Each row of numbers belongs to one of the things below and depends on some of the facts about them. Some rows are named. Which thing is each other row?

Some facts about the things:
batan γ:bokun τ:a ω:255 κ:288
begol γ:bokun τ:c ω:255 κ:968 Λ:butuvar
bisus γ:flagun τ:d ω:255 κ:4 Λ:norun
bivok ω:255 κ:4
bokun σ:sosta ω:255 κ:968
brafudrer γ:fupok τ:a ω:158 κ:288
braler γ:brufik τ:c ω:255 κ:4 Λ:mistom
brilim γ:zarin τ:b ω:255 κ:4
brufik ω:255 κ:4
brupi γ:moder τ:b ω:255 κ:288
butuvar γ:bokun τ:c ω:158 κ:288
danar γ:deklim τ:b ω:255 κ:4 Λ:klidamar, skaskor
daper γ:satel σ:tiskan, lufin τ:c ω:255 κ:4 Λ:tunu
debik γ:moder τ:a ω:255 κ:288 Λ:sebo
deklim ω:158 κ:288
digi γ:bivok σ:satel, tirakler, grozu τ:c ω:255 κ:288
diren γ:grovol σ:tiskan, gakik τ:a ω:255 κ:968
doti γ:faklegi τ:a ω:255 κ:288 Λ:flanotras
drelen γ:plufum τ:b ω:255 κ:288 Λ:pake
dresom γ:trogrilel τ:a ω:255 κ:968
drestiflil γ:plufum σ:tiskan τ:a ω:255 κ:968
drimu ω:255 κ:968
drofen γ:skugran τ:c ω:255 κ:288
drotra γ:moder τ:c ω:158 κ:288
dupi γ:zarin τ:b ω:255 κ:4
faklegi ω:255 κ:288
fali γ:brufik τ:a ω:158 κ:4 Λ:niros
feklepos σ:tiskan, gakik ω:158 κ:4
feplotrel γ:zarin τ:b ω:255 κ:4
flagun ω:158 κ:968
flanotras γ:faklegi σ:tiskan, gakik τ:b ω:255 κ:968 Λ:doti, pliliflom
flavi ω:158 κ:4
flebrir γ:fupok τ:b ω:158 κ:4
flegros γ:zarin σ:fupok, puflik, stido, mise τ:d ω:255 κ:4 Λ:dupi
flinun γ:brufik τ:a ω:255 κ:4
flofis γ:bokun τ:b ω:158 κ:288
floplelos ω:255 κ:4
fodis γ:moder τ:c ω:255 κ:288 Λ:mubu, ginetin
fogugrok γ:bokun σ:grotil τ:c ω:158 κ:288
fupok σ:tiskan, flanotras, grozu ω:158 κ:4
gakik γ:skugran σ:tiskan τ:d ω:255 κ:4 Λ:gitum
getru γ:bokun τ:b ω:255 κ:4 Λ:begol
ginetin γ:moder σ:tiskan τ:b ω:255 κ:288 Λ:mubu
gitum γ:skugran τ:c ω:158 κ:4
gobru γ:deklim σ:kedrupa τ:a ω:158 κ:968 Λ:grages
gofles γ:zarin τ:a ω:255 κ:288 Λ:feplotrel, flegros
grages γ:deklim τ:a ω:255 κ:288
grotil γ:bokun σ:loler τ:b ω:255 κ:4
grovol ω:158 κ:288
grozu γ:bivok σ:skadril τ:a ω:255 κ:968
gruflam γ:floplelos τ:b ω:158 κ:4
guplugo σ:doti, vezir ω:255 κ:968
kebrim γ:feklepos τ:c ω:255 κ:4
kedrupa σ:tiskan, skadril ω:255 κ:4
klidamar γ:deklim τ:c ω:255 κ:968 Λ:stomel
klifos γ:trogrilel τ:d ω:255 κ:968
klomes γ:flavi τ:a ω:158 κ:288
klotona γ:bokun τ:b ω:255 κ:288
klova γ:sinik σ:truzu τ:d ω:255 κ:288 Λ:steguk
klukol γ:brufik τ:c ω:158 κ:4 Λ:braler
kopam γ:kedrupa τ:a ω:158 κ:4
lakle γ:kedrupa σ:kedrupa, vezir τ:c ω:255 κ:4
lalan γ:floplelos σ:stido τ:a ω:158 κ:968 Λ:gruflam
latras γ:grovol τ:b ω:255 κ:968 Λ:vatror
litro γ:kedrupa τ:a ω:255 κ:4 Λ:kopam
loler γ:bivok σ:flanotras τ:c ω:255 κ:968
lostis γ:flavi τ:a ω:255 κ:288 Λ:klomes, plibitam, skadril
lotrodal γ:viflum τ:b ω:158 κ:4 Λ:zofli
lufin ω:158 κ:968
luplos γ:brufik τ:a ω:255 κ:4 Λ:braler, flinun
mazom γ:viflum τ:d ω:255 κ:4
migro γ:faklegi τ:c ω:255 κ:288 Λ:flanotras, pliliflom
migu γ:drimu τ:a ω:255 κ:288
mise γ:zistus σ:grages, lufin, zistus τ:b ω:255 κ:4
mistom γ:brufik τ:b ω:255 κ:4
moder σ:grages ω:255 κ:968
mubu γ:moder τ:a ω:255 κ:288
muvuro ω:255 κ:4
netron γ:deklim τ:c ω:158 κ:4
niros γ:brufik τ:a ω:255 κ:968 Λ:fali
norun γ:flagun τ:b ω:255 κ:968
numu γ:bokun τ:b ω:255 κ:968 Λ:grotil
pake γ:plufum τ:a ω:158 κ:288
pemel γ:satel τ:a ω:255 κ:288 Λ:tunu, daper
petol γ:deklim τ:d ω:158 κ:968
pideta γ:flagun τ:d ω:158 κ:288
plemo γ:trogrilel τ:b ω:255 κ:4
plezas γ:viflum τ:b ω:255 κ:4
plibitam γ:flavi τ:b ω:255 κ:288 Λ:zodom
pliliflom γ:faklegi τ:d ω:255 κ:288 Λ:migro, flanotras
plufum ω:255 κ:968
poklor γ:muvuro σ:doti τ:c ω:255 κ:4
pudro γ:faklegi τ:a ω:158 κ:288 Λ:migro
puflik γ:floplelos σ:kedrupa τ:a ω:255 κ:288 Λ:vamim, gruflam
puplor γ:fupok τ:c ω:158 κ:288 Λ:brafudrer
raska γ:trogrilel τ:c ω:158 κ:968 Λ:plemo
riplin γ:flavi τ:c ω:158 κ:968 Λ:tola
roflim γ:zarin τ:a ω:255 κ:4
roklivus γ:viflum τ:c ω:158 κ:4
rutrim γ:viflum σ:tiskan, gakik τ:c ω:158 κ:968
satel σ:feklepos ω:255 κ:288
sebo γ:moder τ:d ω:158 κ:968
siklo γ:drimu σ:skebin τ:a ω:255 κ:288
sinik ω:255 κ:4
skadril γ:flavi σ:tiskan τ:a ω:158 κ:4
skaskor γ:deklim τ:c ω:255 κ:968
skebin γ:viflum σ:tiskan, feklepos, gakik τ:a ω:255 κ:4 Λ:zofli
skevezin γ:viflum τ:b ω:255 κ:4 Λ:rutrim
skibro γ:viflum τ:d ω:158 κ:4 Λ:lotrodal
skugran ω:255 κ:288
sodram γ:plufum τ:d ω:158 κ:288
sogo γ:brufik σ:drelen, skadril τ:c ω:255 κ:4 Λ:fali
sogras γ:bokun σ:ginetin τ:a ω:255 κ:288
somem γ:guplugo τ:c ω:158 κ:288
sosta γ:skugran σ:riplin, taskel τ:a ω:255 κ:968
stedom γ:satel τ:d ω:255 κ:4 Λ:tunu
steguk γ:sinik σ:flanotras τ:a ω:158 κ:4
stido γ:viflum τ:a ω:255 κ:288
stomel γ:deklim τ:c ω:255 κ:968 Λ:grages, danar
stupome γ:skugran τ:c ω:255 κ:968 Λ:gakik
suplirel γ:fupok τ:b ω:255 κ:288 Λ:puplor
taskel ω:255 κ:968
tirakler γ:moder σ:kedrupa τ:d ω:158 κ:288 Λ:drotra
tiskan γ:satel τ:c ω:255 κ:288 Λ:tregom
tokam γ:zarin τ:d ω:255 κ:4 Λ:roflim
tola γ:flavi σ:skadril τ:c ω:255 κ:288
traman γ:plufum τ:b ω:158 κ:968 Λ:trofostas
tregom γ:satel τ:c ω:158 κ:288 Λ:tiskan
tregrok γ:flagun τ:a ω:158 κ:4
troba γ:skugran τ:c ω:255 κ:4
trofostas γ:plufum τ:a ω:255 κ:4
trogrilel σ:numu, lalan, gakik ω:255 κ:288
truzu γ:taskel σ:stido τ:c ω:158 κ:4
tunu γ:satel τ:a ω:158 κ:288
tuver γ:flagun σ:tirakler, siklo τ:d ω:255 κ:288 Λ:bisus
vamim γ:floplelos τ:c ω:158 κ:288
vatror γ:grovol σ:tiskan τ:c ω:158 κ:968 Λ:diren
vezir γ:flagun σ:stomel τ:a ω:158 κ:968
viflum ω:255 κ:4
zarin ω:255 κ:4
zistus σ:gakik ω:255 κ:4
zodom γ:flavi τ:a ω:255 κ:4 Λ:tola
zofli γ:viflum τ:a ω:255 κ:4 Λ:skibro

Known rows:
drelen: [-13,-9,11,-8,-32,13,6,13,4,2,-3,8,18,1,-5,-21,-26,-18,-14,6,4,-8,-28,-60,-16,2,5,11,-36,25,5,-3,8,16]
grovol: [23,14,-2,9,-6,-19,-13,28,-19,-20,12,13,-43,24,-12,21,-2,-6,23,-24,-27,-1,21,-6,4,14,18,4,-19,-35,-1,19,-2,18]
pliliflom: [-62,41,-44,-53,-59,20,5,31,33,-23,12,25,61,38,-16,-50,-47,3,-50,-1,37,12,-37,-52,21,50,27,-1,-41,11,-49,1,-17,-34]
vamim: [26,2,2,12,-6,-15,-6,20,-11,-38,15,9,-26,24,-18,15,-9,-14,34,-10,-31,-5,13,-13,0,15,14,-10,-18,-24,-2,14,-12,13]
viflum: [-36,-4,-30,7,5,-13,-6,-14,0,30,7,28,-14,0,28,11,32,12,10,-2,34,8,19,67,14,-39,5,17,17,0,3,-4,-14,-19]
muvuro: [-8,4,-15,4,24,-2,2,-4,14,28,-6,10,-5,-6,9,9,25,12,4,2,15,-5,12,54,24,-17,-15,3,29,-3,-8,-3,-6,-16]
brilim: [-6,-6,-13,7,23,-2,8,-14,18,15,0,8,9,-6,6,10,19,9,7,14,12,-3,6,51,23,-18,-15,-5,31,5,-10,-6,-14,-15]
plezas: [-34,-17,-27,7,5,-9,2,-26,6,11,13,24,2,0,24,10,24,8,14,14,28,9,10,63,13,-38,3,5,18,11,-4,-8,-20,-22]
netron: [20,7,7,28,34,-21,0,-20,-1,-10,0,-12,-1,6,2,11,9,30,13,3,-6,17,30,53,3,1,-4,-14,30,-23,10,-4,-24,-6]
getru: [8,7,31,6,27,13,20,-16,26,34,-33,-30,51,-23,-5,-25,-17,26,-43,19,14,2,-14,-9,-6,8,-32,-1,24,21,10,-20,3,4]
fupok: [25,19,-3,13,33,-24,-1,-14,-21,8,0,-19,-23,-6,16,25,19,25,2,-25,-1,25,35,54,1,6,3,1,45,-36,9,-1,-3,-12]
mistom: [-6,-6,-13,8,23,-2,9,-14,18,15,-1,8,8,-6,6,11,19,9,7,14,11,-4,5,49,21,-19,-17,-3,32,5,-9,-6,-14,-13]
flinun: [-10,-4,-12,-1,25,4,-1,-14,13,16,-5,0,-3,-6,5,8,28,12,6,12,9,-5,8,52,22,-18,-14,-5,25,1,-10,0,-2,-16]
kedrupa: [-14,-14,-15,-5,24,-5,11,2,2,25,-7,13,-8,-7,25,35,30,7,11,-21,18,2,11,60,27,-8,-17,0,48,-14,-5,-5,1,-21]
niros: [-14,-12,28,-6,-14,14,-2,-7,-2,15,-18,-14,14,-12,4,-26,-12,-1,-25,11,6,-4,-21,-47,-28,-9,-2,10,-31,27,20,-5,23,19]
flagun: [19,17,-1,13,8,-22,-11,15,-16,-11,8,8,-37,18,-5,20,4,7,14,-21,-18,4,28,13,3,9,13,2,-5,-35,2,15,-5,11]
latras: [-14,-9,15,-4,-17,12,8,-2,7,8,-9,0,26,-6,1,-26,-21,-5,-24,13,11,-1,-22,-43,-18,-2,-1,8,-22,27,9,-10,4,11]
grozu: [-7,-19,-18,-17,-5,12,-7,15,-1,-10,8,18,-21,2,2,24,18,-19,20,-6,-12,-19,-3,14,21,-2,-7,-10,3,-6,-17,9,11,-9]
norun: [-2,-8,-15,-2,-2,3,2,15,11,-4,11,23,-10,6,-8,14,9,-22,19,5,-4,-19,-4,4,19,-9,-5,-1,-3,5,-19,5,-6,1]

Which thing is each row?
No name comes twice in this set of rows, the named rows included.
[-6,20,17,-12,-27,-1,-10,7,-13,-29,-6,-17,10,23,-9,-30,-36,16,-25,-6,-11,20,-5,-53,-24,34,30,-2,-45,-12,6,8,6,8]  pudro
[21,4,-3,-16,3,14,-2,40,15,-7,-2,6,-21,6,-33,14,6,-29,18,-3,-30,-37,-12,-25,28,17,-17,-9,-8,-7,-29,20,17,11]  batan
[17,-1,37,5,-2,-12,13,-13,-24,-15,-12,-36,14,-3,8,-14,-28,2,-14,-18,2,29,-4,-50,-42,23,16,-2,-9,-3,25,-13,8,14]  vatror
[51,14,13,8,12,-10,1,30,-4,-32,4,-6,-21,18,-35,22,-16,-9,21,-11,-49,-14,10,-24,13,34,-1,-15,-5,-31,-12,18,-3,23]  flofis
[13,1,-26,-3,-9,10,-4,16,6,-5,20,16,-13,-8,-7,9,12,-30,18,-2,-5,-22,-5,2,15,-3,-8,-4,10,7,-17,3,-2,-12]  loler
[10,12,-30,-15,-19,5,-8,37,-6,7,19,24,-38,-3,-7,17,13,-39,17,-25,-5,-24,-3,-17,16,0,5,16,-4,-5,-20,14,13,-2]  trogrilel
[-50,32,-28,-48,-51,23,-4,30,24,-15,1,14,40,27,-10,-51,-35,2,-41,-2,25,4,-33,-51,11,40,22,0,-46,9,-34,4,1,-27]  doti
[33,11,-10,3,36,13,8,-1,22,20,-4,-10,11,-24,-11,16,15,5,-7,9,-8,-17,3,38,30,6,-38,-10,57,-1,-16,-5,-3,-17]  grotil
[-46,52,-49,-61,-42,18,18,21,26,-10,8,-1,60,16,0,-53,-37,-4,-59,-19,56,26,-35,-46,14,52,25,2,-7,12,-53,-13,-8,-54]  flanotras
[13,6,25,-5,0,17,14,13,19,15,-20,-14,32,-10,-18,-22,-26,-5,-30,9,-2,-14,-25,-53,-5,18,-21,2,-8,20,-1,-7,10,18]  numu
[-10,-14,25,-8,-24,7,19,12,0,7,-14,-7,19,-5,-1,-24,-24,-30,-3,-9,17,-3,-31,-77,-29,3,4,11,-32,29,10,-11,14,22]  tiskan

Now the same things, written a new way:
Named rows:
stomel: [6,-3,-8,7,-5,4,16,-10,1,-13,-17,26,-5,-7,28,-8,-4,-2,-5,53,6,-11,-7,2,7,20,4,6,-25]
grages: [8,-13,-9,20,-7,-23,14,7,1,-30,-23,24,-15,15,20,12,2,26,-12,13,-13,-14,-13,-2,-6,17,3,-3,-10]
mise: [3,-1,11,-10,3,-5,0,-9,-4,2,5,-2,7,3,4,-14,10,7,-8,-3,3,8,-3,5,11,1,-7,-4,-7]
flegros: [8,-1,13,-12,5,-9,-3,-7,-3,0,6,5,14,-5,0,-8,12,3,-5,7,4,3,-1,11,8,4,-14,-6,-2]
zofli: [5,3,7,-7,14,-12,-11,1,-15,-7,2,4,-5,11,2,-1,0,11,-5,-9,-3,6,-3,0,4,-2,-10,-4,-16]
viflum: [6,1,18,-9,7,-3,-13,-7,-13,4,11,-1,-3,0,6,-9,3,5,2,2,5,6,3,1,0,0,-1,2,-13]
skaskor: [5,-6,-6,17,-6,-17,14,1,-1,-28,-15,25,-15,9,17,8,0,20,-5,23,-4,-20,-8,-8,-2,17,-2,0,-16]
niros: [3,-2,-3,-3,5,2,2,-6,-8,-4,-8,-4,-2,7,-5,0,1,1,-2,13,-4,2,2,-9,2,5,-5,-9,-2]
truzu: [-1,2,6,-7,10,10,-1,2,-3,3,7,5,10,20,5,-5,5,9,-1,-4,-5,2,3,21,6,10,-4,1,-9]
drotra: [0,-2,-12,4,12,2,-2,7,-3,-5,-12,2,0,29,-4,7,-1,16,4,-4,-23,-4,7,-2,-8,12,-6,-7,6]
somem: [3,0,-10,1,9,14,-1,-2,2,3,-7,-2,4,20,-2,3,-2,5,6,15,-13,1,8,3,-2,14,-5,-2,2]
guplugo: [6,2,4,-3,6,0,1,-13,-9,6,-8,-2,-1,-9,10,-16,1,-1,7,14,-8,-2,8,-13,-4,8,1,-2,7]
grozu: [5,-4,-5,-3,3,0,10,-9,-7,0,-11,-4,4,1,3,-7,2,-6,-5,10,-10,8,-1,0,4,9,-2,-9,3]
getru: [-4,2,7,-21,-1,13,1,-12,0,6,2,-3,11,2,1,-21,12,-2,-6,26,22,3,5,1,17,6,-5,-5,-13]
migu: [4,-2,-6,-2,2,3,1,-11,-4,-1,-9,-8,-1,7,-4,1,0,-2,-2,15,-3,5,3,-11,1,6,-4,-9,-1]
puplor: [1,-1,-11,2,8,15,0,-2,1,3,-7,-1,3,21,-2,4,-2,5,6,15,-13,2,8,4,-3,14,-4,-3,0]
dresom: [3,-1,-2,-2,4,4,4,-10,-7,-3,-6,-7,-2,6,-4,-1,1,-1,0,15,-2,3,2,-9,2,5,-4,-8,-2]
flofis: [-5,-4,-11,-4,3,15,3,-2,7,4,-13,-2,10,25,-2,-7,7,14,2,20,-9,-1,8,-6,1,14,-7,-8,5]
latras: [3,-3,2,-6,-1,15,4,-18,-1,10,-4,-8,5,-2,-2,-9,2,-5,0,37,7,10,1,-8,8,6,-7,-4,-9]

Rows to name:
No name comes twice in this set of rows, the named rows included.
[5,-3,-2,5,4,-14,12,-6,-6,-9,-9,0,0,7,-1,0,5,6,-4,-13,-19,0,-1,-4,0,6,-9,-12,10]  diren
[5,2,9,-8,4,-6,4,-9,-8,-3,5,5,7,2,3,-8,7,0,-7,-7,0,0,-1,11,11,6,-7,-5,-6]  daper
[8,2,-7,3,5,0,10,-17,-3,0,-9,-1,4,-2,-5,-4,0,-8,-1,7,-11,2,2,-5,4,12,-8,-8,8]  digi
[4,-2,-11,-2,-2,3,14,-14,1,-5,-12,-4,7,3,-5,-4,7,-4,-5,12,-2,-2,4,-5,7,13,-5,-14,11]  sogras
[11,-7,-4,5,5,2,-1,-9,-8,0,-9,-9,-1,5,-1,8,-4,-5,-8,11,-12,21,-7,2,1,4,-2,-6,-7]  stido
[-2,-1,-12,-6,-1,6,7,-9,-1,-6,-13,-7,2,9,-7,-3,5,-1,-4,18,3,-2,6,-11,4,11,-1,-15,6]  batan
[4,1,12,-11,11,-4,-11,-5,-11,4,4,0,-1,7,3,-7,1,7,-4,4,2,14,-4,-2,9,-4,-13,-2,-21]  plezas
[6,2,14,-13,7,9,-10,-15,-7,12,10,-2,4,-1,4,-11,0,-3,-4,23,11,18,-4,2,14,-3,-12,1,-27]  skevezin
[13,-3,-1,-5,2,8,3,-21,3,10,-5,-1,13,-15,-2,-5,3,-12,0,40,3,8,2,-2,5,8,-11,-6,4]  tuver
[9,-7,10,-15,5,-6,-9,3,-10,-1,-1,1,11,-1,8,-6,13,4,-11,8,3,12,-6,17,6,2,-1,-6,-5]  gakik
[-2,0,-10,-7,1,7,9,-7,-4,-8,-11,-5,2,8,-7,-4,7,-2,-2,15,3,-4,5,-9,6,11,-1,-12,3]  begol
[7,-7,-4,1,0,1,6,-14,0,4,-15,-6,4,3,1,-6,4,2,-6,14,-8,11,-2,-7,5,6,-7,-9,3]  ginetin
[8,-5,-5,-4,9,19,-3,-7,6,17,-10,2,19,2,7,-5,1,-6,2,39,-9,10,4,14,1,14,-7,-1,3]  tirakler
[1,2,-4,-3,6,27,4,-9,3,12,1,-3,8,13,0,-2,-1,-4,7,30,-4,5,7,9,4,13,-6,2,-7]  raska

Now the same things, written a new way:
Some things and their rows:
skebin: [-2,-7,-3,16,2,-17,-3,21,-4,-28,10,6,13,10,-10,-3,5,28,5,11,-8,-2,21,0,11,-3,-15,16]
digi: [1,0,-5,5,2,-6,5,-17,-15,2,-1,0,11,5,-2,-6,-1,5,8,1,-8,1,12,11,-2,-2,-3,-3]
luplos: [-8,-7,-9,14,2,-12,-17,32,6,-23,20,9,7,17,-19,3,6,13,-12,24,-14,4,20,1,12,4,-21,29]
drestiflil: [-4,12,0,-7,-1,-7,11,9,-8,-16,-10,3,-18,-3,25,-3,-1,-41,8,-10,2,-5,14,15,5,7,-33,-12]
butuvar: [7,-7,9,-12,-3,9,10,-27,10,40,-8,-5,7,-3,9,1,-9,4,-10,-19,5,5,-31,0,-14,-8,27,-10]
diren: [2,2,7,-12,-2,-4,13,-13,-9,-3,-26,-1,-17,-10,29,-6,-4,-32,12,-25,8,-8,8,14,-1,12,-21,-29]
stido: [2,-8,2,-2,2,-10,-5,5,-15,-22,8,0,6,-1,-6,-5,-5,-3,14,-4,7,-4,11,-6,-5,1,-6,3]
skibro: [4,-5,10,8,-3,-4,-4,3,17,12,-3,5,13,-1,-10,2,-2,18,-12,-11,3,6,-7,-6,-6,-11,23,8]
bivok: [6,-7,-2,2,1,3,-13,-7,1,1,-1,-7,4,1,-30,3,5,35,6,8,-5,-13,0,-8,4,11,5,1]
getru: [-6,-11,-9,5,3,-6,-9,9,-3,-14,16,2,3,15,-10,2,6,21,-16,27,-13,9,5,-3,6,0,-13,19]
dupi: [5,-23,8,1,2,-5,-1,-42,-10,7,-6,-5,4,2,3,1,-1,30,-1,-10,3,-1,-4,-13,-9,5,21,-11]
stomel: [-6,20,3,-42,-1,-51,-1,-3,-1,10,-10,12,-33,28,-21,-4,-7,-49,-19,-15,-10,-12,28,24,-1,18,-28,6]
sogo: [-4,-5,-8,15,2,-11,2,4,-7,-11,6,4,13,16,-11,-4,7,21,0,23,-14,4,19,6,9,-7,-3,15]
mise: [0,-15,1,5,2,-7,1,-3,-12,-12,-1,-3,10,4,2,-4,3,30,5,5,-5,4,4,-8,3,-9,-1,2]
ginetin: [-1,-5,-1,-4,3,-10,2,-7,-16,-11,5,-1,2,4,5,-6,-2,11,8,0,-4,-1,4,1,-3,-2,-6,0]
danar: [-2,-13,7,-26,-1,-47,-20,-17,3,2,3,9,-6,31,-37,-1,-1,34,-32,-11,-17,-6,9,1,-1,11,-13,17]
vezir: [-3,24,4,-10,-2,-7,15,25,23,19,-7,5,-22,-6,33,4,-5,-46,-5,-8,9,-9,1,10,2,-2,-8,-4]
pemel: [-8,1,-10,5,2,-8,-13,28,5,-25,22,9,2,13,-11,2,3,-5,-8,20,-12,3,13,5,7,6,-30,24]
trogrilel: [4,3,-3,-3,0,4,-9,2,-11,-11,-4,-6,3,-4,-21,-3,4,24,16,-3,-6,-17,2,4,5,4,-13,-4]

Which thing is each row?
No name comes twice in this set of rows, the named rows included.
[-8,27,7,-36,-6,-49,-2,46,23,11,-13,18,-28,20,-7,0,-5,-29,-35,-25,-13,-15,8,28,7,1,-43,16]  gobru
[2,-11,6,11,-2,3,-2,9,20,14,1,3,8,-1,0,6,-1,27,-16,-4,2,2,-12,-8,-1,-10,15,9]  tregrok
[-4,12,-3,8,0,-7,2,40,15,3,12,7,9,6,-1,0,-3,1,-5,5,-5,1,2,7,7,-17,-9,21]  tirakler
[-1,4,14,-51,-5,-36,-2,-43,-7,25,-31,6,-31,17,-15,-6,-11,-46,-20,-43,-2,-5,7,16,-17,27,-10,-22]  skaskor
[-3,6,-2,4,-3,-7,-2,30,15,9,8,7,10,12,-22,2,5,14,-24,14,-10,14,-8,0,1,-13,10,25]  klukol
[-1,-6,6,2,-1,-1,2,-1,14,13,2,1,8,-1,2,3,1,29,-17,-1,-1,5,-17,-10,-1,-18,21,9]  flebrir
[8,-13,11,0,-3,2,8,-28,10,35,-13,-4,11,-3,-3,1,-4,20,-10,-18,8,8,-19,-7,-15,-10,37,-7]  gitum
[-8,28,0,-12,-4,-6,7,63,13,-13,0,10,-18,-2,14,-1,0,-42,-15,-1,1,6,-4,14,7,-9,-34,10]  lalan
[2,-10,0,5,1,-6,0,-2,-4,-11,6,0,5,2,8,-2,-4,8,12,-2,-1,-5,11,3,5,0,-10,1]  siklo
[3,-15,0,12,-2,-9,2,-6,-3,-8,-1,1,14,8,-8,-4,2,29,3,-1,-7,1,14,3,5,-6,-5,3]  flegros
[11,-19,17,-7,-2,-1,5,-43,5,37,-17,-6,5,-8,15,4,-6,33,-15,-30,10,-2,-28,-14,-15,-12,40,-16]  gruflam
[11,-18,15,7,-4,-4,11,-13,13,20,-15,-4,14,-7,10,1,-7,37,-4,-25,9,-5,-17,-5,-5,-18,19,-7]  steguk
[12,-30,22,-41,-2,-42,-9,-59,-7,22,-20,-3,-7,14,-19,-6,-19,14,-10,-56,7,-19,-6,3,-19,19,-2,-15]  grages
[-11,18,-8,-19,1,-7,8,39,-13,-24,3,3,-24,6,12,-6,3,-53,-3,16,-6,8,7,9,10,6,-44,6]  numu
[-2,6,6,-21,-1,1,8,-30,-13,3,-16,-1,-24,-9,29,-3,-2,-43,3,-15,10,-1,4,3,-10,18,-5,-27]  norun

